Each row has a class, written after it.
[-14  -7  19  28   4 -12   7 -66 -25   2 -52  11 -44 -40 -48 -14 -43  32
  11 -34  16 -73  -3 -28  -7  24  48   8 -34 -18  -4 -25 -66  56 -16]
T
[ 22 -29  19 -26  -1 -40   2 -82 -12 -11 -49  11  -7  20   6  35  -5  28
  -9 -15  15  -3   8 -49 -29   5  45 -58  -3  -8 -53 -23 -75  52   9]
H
[-18  -6  58  30  -3 -30  10 -45  -2   2 -49 -28 -61 -20 -19 -43 -65  20
  -6 -36  -8 -43  -2 -11  -8  13  44  17 -25 -27 -22 -32 -46  44   0]
M
[  50   27   54  -24  -40    9   49   22    7   12  -44  -20  -19    8
  -50  -40  -29   70   47  -28   36  -21  -12   28   13   -7   64   74
   32  -35  -49 -106  -63   33  -72]
Q
[-23  -8  32  28  10  -4  -7 -43  -1 -20 -25  21 -50 -14 -39 -16 -57  53
  13 -32  23 -36   0 -22 -33  20  39  -2 -48  -8  -7 -34 -44  63 -23]
D
[ 18 -50  -9 -17  16 -14   7 -31 -31 -39  -8 -14 -28  29 -10  39  23  -6
 -15  21  13  -1  48 -44   0  -9  37 -55 -20 -22 -48 -19 -50  41  -7]
T
[ -9  -4  35  38  10 -26  -1 -52 -15   6 -45   5 -48 -31 -37 -20 -55  47
  21 -32   4 -41  -1 -33 -12  20  46  10 -21  -9 -21 -40 -71  50 -16]
M
[ 43  38  42 -26 -32 -25  14 -22 -26  33 -81  45 -24  -5  -9 -11 -29  50
  -4 -48  34 -21  -3  20  -9 -16  63 -16 -52 -36 -33 -28 -35  88  -8]
F
[ 47 -12   4 -31  38 -32  -9 -66  -7 -29 -63   2 -32  22  -6  37  -9  10
   5   3  20  10  28 -41  19 -17  21 -38 -14   2 -42  -6 -57  34  25]
N
[ 39 -21  26  16 -20 -63   4 -52 -16 -35 -58 -15 -16  33 -24  20   1 -20
 -27 -10 -19 -47  16 -49  24 -28  62 -75 -10 -20 -28 -22 -47  50 -18]
T
[ 13 -16  12  -3  13 -47  24 -69  60  -4 -76  25 -63  20  17 -11 -80  -1
 -32  -7  11 -15  36 -10  -8 -26  73 -14 -56 -32  26 -34   6  81 -40]
R
[-12  -3  35  27  19 -19 -11 -58 -17  14 -30   1 -49 -38 -30 -26 -62  26
  -6 -35  17 -44 -16 -18 -15  26  60  13 -22 -23 -21 -23 -54  39  -2]
H
[ -4  -1   1   8   0  -7   7 -52  -5  27 -53  11 -44 -20 -26 -12 -64  10
  -2 -45   8 -64   5  -3 -42  28  61  25 -21 -22  -9 -64 -50  63 -35]
Q
[ 16  24  -7  16 -44 -25  31 -60 -29  29 -54 -14 -28  -8 -18 -20 -47  20
   8 -26  -9 -70  -1 -21 -27  15  54  18   0 -48 -14 -77 -39  56 -54]
R
[ 32  -2  49 -24  30 -44 -23 -93 -22  -7 -38   6 -32  25  41  37 -25  67
 -12  27  23  10  57 -53 -26   3   2 -78 -68   7 -27   4 -77  63  40]
H
[ -1  -9  14  38  -3 -17 -23 -58 -11   4 -52  11 -56 -27 -62 -26 -64  26
   5 -34  -2 -68   4 -35  15   6  59 -16  -6 -17   5 -40 -58  45 -50]
T
[ 36 -24   2 -34  18 -53  31 -50 -21 -18 -47   9 -15  27   2  15  -7  -3
 -29 -25  11  14  47 -40 -20 -23  38 -43 -26  -6 -35 -14 -59  82   9]
N
[ 20 -44  34 -13  -2 -31   0 -52 -38 -63 -56  22  -4  15 -17  22  -4 -23
 -13 -37  -4  -3  42 -16 -13 -12   0 -56 -28   2 -59   2 -42  92  19]
Q
[ 18 -15  -3 -26  15 -60  18 -51 -32 -38 -83  -1 -23  18 -18  45 -29 -10
 -37 -31  36  -8  -2 -36  22  13  57 -67 -16  -3 -13   1 -66  59   2]
D
[-14   6  -7  18   7 -26  18 -57 -27  23 -36 -18 -67  -4 -36  -5 -68  21
  14 -37   0 -90  39 -25  -4  17  62  -7 -31  -3  21 -69 -76  67 -33]
T
[-10   3  20  32  21 -16   0 -49 -11   0 -43   1 -44 -25 -33 -16 -42  38
   4 -41   4 -44  -9 -33 -21  22  57  -3 -35 -23 -22 -26 -53  61 -11]
N
[-26  -5  24  25  -5 -18   1 -42 -32  -8 -48   0 -42 -13 -44   3 -56  37
  14 -43  17 -52  19 -26 -30  28  34   4 -42 -16  -4 -25 -45  61 -37]
F
[-17 -16  13  12  22   3 -15 -35 -24  -6 -39  18 -52  -6 -31 -26 -51  34
  21 -51  11 -32   4   2 -20  17  48  -8 -37  -9 -11 -30 -50  50 -33]
G
[  3 -24  -6  -5  11 -37 -26 -57   4 -33 -74  31 -24  15 -11  63   4 -12
 -33 -20   3 -29  30 -53 -13 -21  10 -73 -43  16 -34  -7 -62  62 -10]
X
[ 23 -31  17 -12   0 -32  10 -66 -31 -36 -88  23 -13  27 -25  38 -18  25
 -12  -4  15   7  36 -53  -7  -9  14 -51 -15   2 -19 -25 -72  70 -16]
R
[-12 -45  49 -23   1 -34  15 -48  19 -44 -51  31 -43  -7 -25  -3 -19   3
 -15 -34   1  27  46 -26  -5  -4  -1 -56  -3  -6 -32  20 -24  39  -6]
F
[ 14 -27  25   3  17 -24  -8 -44 -17 -27 -26  10 -30 -12   2  27 -19  28
  19 -11  -4 -23  51 -29   9   8  -3 -69 -24  11 -62 -33 -65  63  13]
Q
[-28  14 -22   9  16 -26 -25 -43 -37  24  13 -42  -8  10  12 -11 -38  44
  35 -44  19 -72  -7  -9 -63  23  -1   0 -20   4 -29 -48 -84  35  26]
G
[-12  -7  33  20  10 -35  22 -55   1 -11 -54   9 -49 -31 -47  -5 -41  36
  -1 -29  15 -52  17 -30  -6  23  53   2 -39 -19 -12 -30 -74  73 -32]
E
[-17  -5  17  18   4  19 -16 -53 -22 -21 -63  -1 -54 -15 -31 -15 -50  36
   7 -37  14 -34 -15 -26 -18  25  74   8 -42 -14  -9 -27 -40  79 -44]
Q
[-18  -8 -10  20  -8 -35  -9 -47 -18  -8 -65 -13 -39  -8 -18   7 -46  -7
 -17 -52  20 -37 -19 -17 -10  10  91   2 -17 -36 -23 -46 -23  71 -65]
X
[-19  -4  17  15  18 -16   4 -41  -7   2 -40   5 -58 -24 -51 -17 -38  19
  -8 -34  14 -46  12 -25  -7   4  60   1 -41 -16  -7 -24 -67  59 -24]
E
[ 32 -24  10 -13  32 -40  21 -85 -15 -65 -21   3 -16  32  28  30  -9  52
   8 -16  24  41  16 -54 -21  -1  62 -62  -5   7 -62 -22 -66  76  23]
X
[-12  -4  10  20  23  -4  -8 -47 -30  10 -47  -7 -44   5 -27  -4 -48  39
  11 -42   0 -41  -8 -27 -31   9  61   7 -50   2  -8 -32 -70  63 -20]
C
[ 47  -7  31 -24  26 -59   5 -74  -3 -37 -41  17 -19  13  -2  12  42  21
  20   1   7  22  26 -46 -25 -40  27 -35 -59 -22 -67  27 -49  71 -21]
C
[ -5   4  33  27  11 -30   8 -45 -20  15 -71   7 -35 -29 -40  -7 -29  16
  -5 -44  -6 -54 -17 -18 -19  17  47  11 -44 -21 -20 -18 -65  52 -23]
C
[ 18 -25   6 -23  17 -37 -13 -56 -22 -50 -50  12 -19  18 -23  21   4  11
   4 -21  18  -9  18 -42 -13  -5   8 -46 -15  11 -47  -5 -77  43   1]
G
[-14  -2  24  34  18 -31  11 -47 -28  12 -61   5 -43 -13 -35 -29 -65  -2
  -2 -59  -6 -37  -3   3 -15  14  64  12 -42 -25   7 -27 -32  51 -14]
C
[-13 -11  32  19   8 -20  14 -38   0 -14 -25  -8 -50  -5 -36 -14 -48  18
 -11 -42  12 -61   2 -14 -18  10  73  -4 -44 -18 -21 -24 -53  57   6]
E
[-13   2  11  10  32   3   8 -53  -9   6 -39  19 -48 -31 -27 -12 -42  46
  10 -46  16 -42  -3 -27 -31  26  49  -1 -51 -11 -16  -4 -57  58   5]
N
[  9 -39  23  -7   9 -18   5 -57 -10 -50 -63  12 -18  11 -13  15 -11   2
  -3 -20   6   0  34 -35  -2  -8  14 -45 -23  -2 -43 -24 -56  72   4]
Q
[-11 -17  20  18   4 -17   4 -48   0  14 -65  24 -38 -22 -26   7 -50  34
 -15 -34  18 -41  -2 -21 -35  29  53  -4 -31 -33 -17 -26 -48  55 -26]
F
[ 11 -44   6 -22  22 -39  11 -66 -28 -54 -85  15 -11  26 -14  24   6  -2
 -18 -22  16   1  32 -44 -10  -8   4 -46 -33  -2 -35 -13 -88  69   1]
G
[ 34 -19  15  -2   3 -65   6 -63  -7 -27 -36  50   1 -20 -16   3  31 -10
   0 -25  11  11  10 -53 -17 -26  47 -61 -23 -26 -67   9 -17  42  16]
N
[ -4 -26  12  41  23 -37  17 -55   7  -6  -4  13 -42 -25 -20  16 -58  19
  24  -9  16 -51  14 -13 -26  39  44  16 -15 -21 -31 -88 -41  43  -3]
D
[ 22 -26  13 -25  11 -33   4 -59 -18 -22 -56  20  -8  25  -4  41   5  -2
 -18 -19   5  -9  32 -32   0 -12  10 -71 -19  -4 -54 -17 -81  65  27]
H
[ 14 -31  12  -2   3 -46  13 -49 -20 -32 -49  30  -6  -7 -20  22  14  -3
   0 -26  11  -4  29 -54  -4 -14  27 -58 -32  -5 -53 -10 -41  50  18]
N
[ -4  -8  13  17   7 -15   4 -38  -2  18 -53  -2 -48 -11 -31  -2 -54  18
   3 -38  -2 -63  -7 -10 -16  17  50  13 -21 -17 -22 -39 -67  43 -16]
M
[ 18 -51  22 -21  25 -22  11 -63 -18 -54 -49  39 -17  20 -30  24  -4 -13
 -11 -20  14  13  33 -21 -22 -18  -9 -33 -27   2 -40  -3 -58  65  25]
D
[ -3  -4  15  25  14 -17  -4 -73  -5   8 -41   5 -56 -20 -22 -20 -51  21
  -5 -28  -7 -68   7 -17 -12   9  51  -7 -34 -20   0 -25 -56  74 -15]
T
[ 14 -37   9 -19  13 -29   5 -69 -28 -53 -72   9 -23  19 -11  42   7  -6
  -6 -31  11  -6  27 -47  -1 -22  25 -57 -30   3 -57  -3 -67  57   0]
X
[ 29 -35  22   5  23 -36  10 -54 -26 -48 -61  28 -11  17 -15  37   9   9
 -17  -2  -8  12  36 -55  -5  -7  18 -57 -51   2 -35   5 -63  66   1]
C
[ 13 -30  20  -5  -2 -31  -1 -39   1 -43 -57   8 -24  22 -18  23  -6  -4
  -8 -17   6 -12  36 -39  -2 -14  35 -59 -23  -8 -46 -41 -48  62 -15]
Q
[ 22 -33  29 -28  -3 -49  -2 -72 -34 -37 -58   4 -37  28 -25  30  -9   2
 -19 -19   0  21  42 -52 -25  -9  26 -50  10   6 -43 -14 -59  60  -8]
F
[ 30 -33  -4 -15  17 -39   0 -57 -22 -31 -49  34 -16  21 -10  32 -10   0
 -13 -20  10   2  27 -31  -6 -16  23 -72 -20  -7 -42 -20 -61  78  -1]
D
[ 16 -49  18 -10   2 -39  12 -59 -14 -45 -53  14 -12  29  -3  40  -8  13
 -16 -14   8  -2  48 -50 -25  -9  13 -64 -28  -9 -55 -20 -62  73  15]
F
[-23   7   4  21   7   1  -9 -31  -4   9 -25  -2 -62 -17 -39 -18 -72  36
  17 -46  12 -66  14 -23 -24  25  64  -2 -32  -1  -1 -57 -51  54 -43]
Q
[ -8 -16  -8 -12 -16   2  24 -75  -4  -5 -42   5 -48  -2   5   2 -40  42
  30 -34  24 -41  25 -40 -37  -2  59   7 -43  -5 -28 -62 -44  50 -35]
X
[  1 -16  56  37   4 -46  55 -34 -39 -28 -47  40 -36 -14 -47 -33 -44  27
  43 -60   6 -31  62 -11  37 -22  76 -47 -87 -20  -1 -22 -33  88 -28]
E
[ 19  14  61 -20  -4 -30  26 -78 -63 -10 -71 -18 -46   0 -20 -13 -56  49
   4 -62   3 -16   4  11 -34  45  41  -8  -5 -42 -40   3 -65  88 -12]
F
[-19  -7  19  25   1 -20  10 -53  -4  -7 -54   8 -47 -24 -56 -20 -52  26
  -2 -37  15 -55  11 -30  -5  14  54   9 -32 -22  -1 -39 -66  60 -33]
E
[-12 -73  17  47  16  -7   1  -7 -17 -33 -53  -8   9  31   9  49   3 -38
 -16  -3 -31 -22  30 -22  25 -10  17 -75 -35  -4 -34 -50 -30  36  24]
Q
[  8 -75  -1   3  25 -19 -17 -55 -72 -47 -93  15   2  12 -39  64   5  -6
   6  -4  25   5  32 -39  44 -11  10 -49 -19   4 -26 -12 -78  73 -15]
T
[ 16 -31   0 -11  14 -46  -3 -55 -28 -45 -50   5 -18  24 -15  32  -2  -1
 -12 -23   2  -2  30 -54 -13 -15  24 -53 -35   8 -44  -5 -66  72   0]
C
[ 21 -25  18   2  10 -49  23 -56  -4 -53 -66  21  -4  37 -12  23   3  -5
 -14  -4  12   3  41 -37   0 -24   4 -61 -43 -29 -28 -30 -55  75   2]
D
[ 32 -18  14   6  17 -47  16 -45 -11 -25 -86  -6 -20  30  -5  24  -8  -5
 -23  -6   0 -38  31 -34  27 -33  18 -62 -61 -36 -30 -25 -75  82 -23]
D
[ 23 -44  11 -15  19 -31  12 -51 -25 -58 -57  21 -18  24 -12  18   4   3
  -3 -22   7  -5  36 -30  -4  -8  16 -57 -36  -9 -51 -13 -68  63  -3]
G
[ 30 -28  -9 -12   9 -34  -7 -70 -11 -20 -34  22   2  23  -8  18  -6  31
  18  -8  31 -35  35 -50 -10 -39  20 -58 -46  -4 -30  -7 -71  59  10]
T
[-13  -6  28  27  20 -20   8 -51  -3   3 -24   6 -49 -37 -37 -14 -51  43
   5 -31  17 -58   5 -18 -18  28  54   7 -36 -21 -24 -31 -70  57  -3]
E
[  1  -2  41  53  31 -14  -2 -46 -41   3 -61   8 -36 -15 -11 -16 -54  45
  13 -45  -8 -33 -24 -10   5  10  77 -10 -72 -10 -10 -17 -49  77   4]
C
[-12 -26 -60 -34  34 -24   9 -68 -30 -79  10 -33  12  24   4   0 -13  -4
  18 -52  33   9 -10 -25  -9   8 -17 -49  26 -12 -58  31 -61  66  44]
D
[   7  -20   15   20    8  -43   44  -41   52   62   -1   57  -37  -31
   12   56  -23   38   30    1    6  -73   20   -1  -83   41   75   34
  -40   -3  -45 -114  -52   51    1]
M
[ 11  -5  21  -6   7   8   0 -55   2  -7 -91  31 -55 -19 -27  -6 -76  29
   7 -45  17 -26  -7  13   3  33  79   7 -30 -21   6 -15 -21  76 -65]
Q
[ 32 -36  -3 -24  26 -23  -9 -84 -28 -26 -54  -6 -23  21   7  49 -12   4
 -12  -3   7 -32  22 -21   1  14  17 -74 -14 -24 -50   9 -71  49  32]
T
[-14  -2  36  18  13 -22  -4 -46 -25   5 -57  -3 -51 -36 -50 -18 -50  37
  -4 -35  17 -43   4 -13   5  25  47   1 -30 -30 -15 -16 -72  60 -34]
E
[ 41 -29 -19 -27   0 -35   6 -22 -62 -68 -39 -29 -11  26 -18  -1  25 -31
 -31 -13  31   0  -2 -53  22 -31  51 -32 -17 -24 -72  -2 -60  40   0]
G
[-10  -6  35  32   6 -22  12 -59  -4 -11 -37   9 -41 -30 -53 -38 -66  43
  18 -44  15 -60  12 -18 -11  13  45  16 -37 -26  -8 -22 -59  59 -26]
E
[ 15 -42  36 -11   0 -32  -3 -63 -30 -27 -67  16 -11  18 -12  29   4  12
  -4 -10   8   5  35 -45   4 -17  20 -64 -28 -13 -50 -19 -67  56  -5]
H
